Here is a tiny trained network, its code and every weight. The questions are about switching its units off for an input and a class, where a switched-off unit gives its printed mean instead of its output.

import numpy as np


def w(rows, s, z=0):
    codes = np.array(rows[::2]) - 128.0
    scale = np.full(codes.shape[1], s)
    scale[-1] = z or s
    return codes * scale


def f(y):
    return y / 2 * (1 + np.tanh(0.7978845608 * (y + 0.044715 * y**3)))


def log_softmax(a):
    a = a - a.max(-1, keepdims=True)
    return a - np.log(np.exp(a).sum(-1, keepdims=True))


def net(x, mask):
    res = np.array(x, float).reshape(1, 3) / 4 @ E
    y = f(res @ A[0][:, :-1].T + A[0][:, -1])
    res = res + np.where(mask, y, B[0][:, -1]) @ B[0][:, :-1]
    return log_softmax(res[-1] @ U[:, :-1].T + U[:, -1])


A, B = {}, {}
E = w([
[178,162,118,3,110,238,189,70,79,100,48],'x0',
[128,216,224,118,68,154,102,143,6,176,226],'x1',
[55,59,135,66,46,126,95,70,86,45,72],'x2',
],0.012)
A[0] = w([
[124,118,64,172,147,63,47,154,162,115,94,96],'N1',
[99,28,70,130,119,109,105,94,187,59,49,157],'N2',
[128,45,82,170,151,60,98,150,157,143,142,254],'N3',
[228,98,93,142,217,78,181,141,195,176,93,201],'N4',
[100,149,161,95,109,160,150,136,105,178,98,94],'N5',
[110,81,118,188,179,93,123,118,158,91,189,115],'N6',
[139,142,101,88,131,201,181,83,70,102,89,235],'N7',
[174,255,165,185,135,164,132,162,132,240,207,231],'N8',
[129,164,125,101,163,165,115,102,127,81,139,81],'N9',
[84,87,139,180,159,98,70,186,165,158,131,108],'N10',
],0.0098,0.0041)
B[0] = w([
[138,139,154,114,123,156,159,143,101,151,69,188],'N1',
[188,95,205,86,187,114,59,114,196,127,151,248],'N2',
[117,121,114,140,130,151,194,129,122,178,97,210],'N3',
[89,57,115,132,249,13,105,29,194,118,119,210],'N4',
[144,113,151,94,127,138,120,114,188,181,102,157],'N5',
[143,125,119,150,101,157,174,153,96,158,139,182],'N6',
[174,80,213,55,102,169,126,176,98,145,140,214],'N7',
[146,195,160,98,177,54,33,138,161,54,203,252],'N8',
[169,147,193,105,114,163,130,195,110,178,174,145],'N9',
[74,135,123,177,85,127,201,152,61,105,34,189],'N10',
],0.012,0.022)
U = w([
[181,148,169,91,172,92,5,115,152,97,179,199],'0',
[165,115,143,113,44,208,210,142,113,162,76,58],'1',
[73,108,85,168,188,42,184,95,130,132,107,173],'2',
[114,254,69,187,78,102,149,172,80,129,144,4],'3',
],0.01,0.0031)

Each question gives the input, the list of numbers given to net, and the class t.
The units are the neurons (one row each of A and B). Each row of codes is followed by its name. A weight is (code - 128) times the scale printed after its matrix; where a second scale follows, it is the last column's (A, B and U).
mask holds one flag per neuron, in row order. A switched-off neuron (its flag False) gives its mean, the last column of its row in B, instead of its output. The means were averaged over made-up inputs and are rounded, as every weight is.
A unit's drop is (log p(t) with every unit on - log p(t) with that unit switched off) / (log p(t) with every unit on - log p(t) with every unit switched off).
The circuit of an input: a set's keep is (log p(t) with only the set's units on - log p(t) with every unit switched off) / (log p(t) with every unit on - log p(t) with every unit switched off). Starting from all 10 units, units are removed one at a time, each time the one whose removal leaves the highest keep (on an exact tie, the one counted first), for as long as the keep stays at least 0.8.
circuit, biggest first: the units of the circuit, biggest drop first
unit that matters most: the unit with the biggest drop
k most important neurons: the k neurons with the biggest drops, biggest first
drop of u: that unit's drop, to one decimal
input [4,-8,-6], class 2: circuit, biggest first -> [N4]
input [-2,1,0], class 3: 2 most important neurons -> [N2 N4]
input [5,3,7], class 1: 2 most important neurons -> [N8 N4]
input [-4,5,5], class 3: 2 most important neurons -> [N2 N4]
input [2,5,6], class 1: 2 most important neurons -> [N8 N2]
input [-3,1,2], class 1: 2 most important neurons -> [N4 N8]
input [0,-2,-6], class 2: 2 most important neurons -> [N2 N4]
input [5,0,4], class 1: 3 most important neurons -> [N8 N4 N7]
input [-4,3,1], class 3: circuit, biggest first -> [N2 N4]
input [2,3,6], class 1: drop of N8 -> 0.9
input [6,5,3], class 1: drop of N8 -> 0.5
input [8,6,3], class 1: drop of N8 -> 0.2
input [7,-1,-1], class 1: drop of N8 -> 0.8
input [-6,-4,3], class 2: unit that matters most -> N7
